Here is a tiny trained network, its code and every weight. The questions are about switching its units off for an input and a class, where a switched-off unit gives its printed mean instead of its output.

import numpy as np


def w(rows, s, z=0):
    codes = np.array(rows[::2]) - 128.0
    scale = np.full(codes.shape[1], s)
    scale[-1] = z or s
    return codes * scale


def f(y):
    return y / 2 * (1 + np.tanh(0.7978845608 * (y + 0.044715 * y**3)))


def log_softmax(a):
    a = a - a.max(-1, keepdims=True)
    return a - np.log(np.exp(a).sum(-1, keepdims=True))


def net(x, mask):
    res = np.array(x, float).reshape(1, 7) / 4 @ E
    y = f(res @ A[0][:, :-1].T + A[0][:, -1])
    res = res + np.where(mask, y, B[0][:, -1]) @ B[0][:, :-1]
    return log_softmax(res[-1] @ U[:, :-1].T + U[:, -1])


A, B = {}, {}
E = w([
[85,252,116,129,163,142],'x0',
[161,115,76,110,220,130],'x1',
[116,103,169,255,131,173],'x2',
[179,138,193,103,160,110],'x3',
[90,142,162,75,90,204],'x4',
[36,85,190,88,196,144],'x5',
[133,183,187,125,164,63],'x6',
],0.01)
A[0] = w([
[80,230,207,84,187,171,159],'neuron 0',
[222,158,42,252,142,129,142],'neuron 1',
[43,151,9,173,145,159,127],'neuron 2',
[178,133,105,3,223,53,151],'neuron 3',
[91,51,38,182,136,214,193],'neuron 4',
[41,142,205,83,134,174,132],'neuron 5',
[160,197,44,23,43,70,168],'neuron 6',
[126,49,240,212,93,85,254],'neuron 7',
],0.0068,0.003)
B[0] = w([
[82,254,200,80,196,159,243],'neuron 0',
[209,207,40,218,187,140,243],'neuron 1',
[28,145,68,138,146,90,196],'neuron 2',
[187,66,139,43,190,34,252],'neuron 3',
[84,72,63,149,133,163,222],'neuron 4',
[87,120,180,110,154,200,222],'neuron 5',
[171,210,89,47,37,97,255],'neuron 6',
[165,55,205,196,95,129,238],'neuron 7',
],0.0083,0.0074)
U = w([
[148,193,86,79,2,124,97],'0',
[174,173,67,231,159,128,161],'1',
[141,94,211,188,72,177,126],'2',
[68,197,204,94,166,163,142],'3',
[142,100,185,179,139,45,254],'4',
[105,49,92,96,100,212,95],'5',
[172,112,121,45,171,72,79],'6',
[30,127,66,147,147,131,65],'7',
],0.011,0.0024)

Each question gives the input, the list of numbers given to net, and the class t.
The units are the neurons (one row each of A and B). Each row of codes is followed by its name. A weight is (code - 128) times the scale printed after its matrix; where a second scale follows, it is the last column's (A, B and U).
mask holds one flag per neuron, in row order. A switched-off neuron (its flag False) gives its mean, the last column of its row in B, instead of its output. The means were averaged over made-up inputs and are rounded, as every weight is.
A unit's drop is (log p(t) with every unit on - log p(t) with that unit switched off) / (log p(t) with every unit on - log p(t) with every unit switched off).
The circuit of an input: a set's keep is (log p(t) with only the set's units on - log p(t) with every unit switched off) / (log p(t) with every unit on - log p(t) with every unit switched off). Starting from all 8 units, units are removed one at a time, each time the one whose removal leaves the highest keep (on an exact tie, the one counted first), for as long as the keep stays at least 0.8.
circuit, biggest first: the units of the circuit, biggest drop first
most important unit: the unit with the biggest drop
top k neurons: the k neurons with the biggest drops, biggest first
drop of u: that unit's drop, to one decimal
input [1,-1,3,3,-6,7,-8], class 2: most important unit -> neuron 7
input [-6,-2,1,4,1,8,4], class 2: circuit, biggest first -> (neuron 7; neuron 5)
input [-5,-8,4,-5,-2,1,7], class 2: circuit, biggest first -> (neuron 7; neuron 3)
input [2,5,6,0,4,-1,-7], class 7: circuit, biggest first -> (neuron 2; neuron 4)
input [-7,-4,1,-6,1,6,4], class 2: circuit, biggest first -> (neuron 7; neuron 3)
input [-2,-6,2,6,2,-8,-8], class 1: top 2 neurons -> (neuron 1; neuron 5)
input [-2,0,5,6,5,7,-3], class 2: top 2 neurons -> (neuron 7; neuron 2)
input [-2,1,0,7,-1,6,-6], class 2: drop of neuron 7 -> 0.2
input [-6,-8,3,-2,-1,3,6], class 2: top 2 neurons -> (neuron 7; neuron 3)
input [-8,2,2,7,7,4,0], class 2: drop of neuron 7 -> 0.2
input [-8,-5,8,1,-6,1,4], class 2: drop of neuron 7 -> 0.7
input [8,3,5,-4,7,0,-6], class 7: drop of neuron 4 -> 0.4
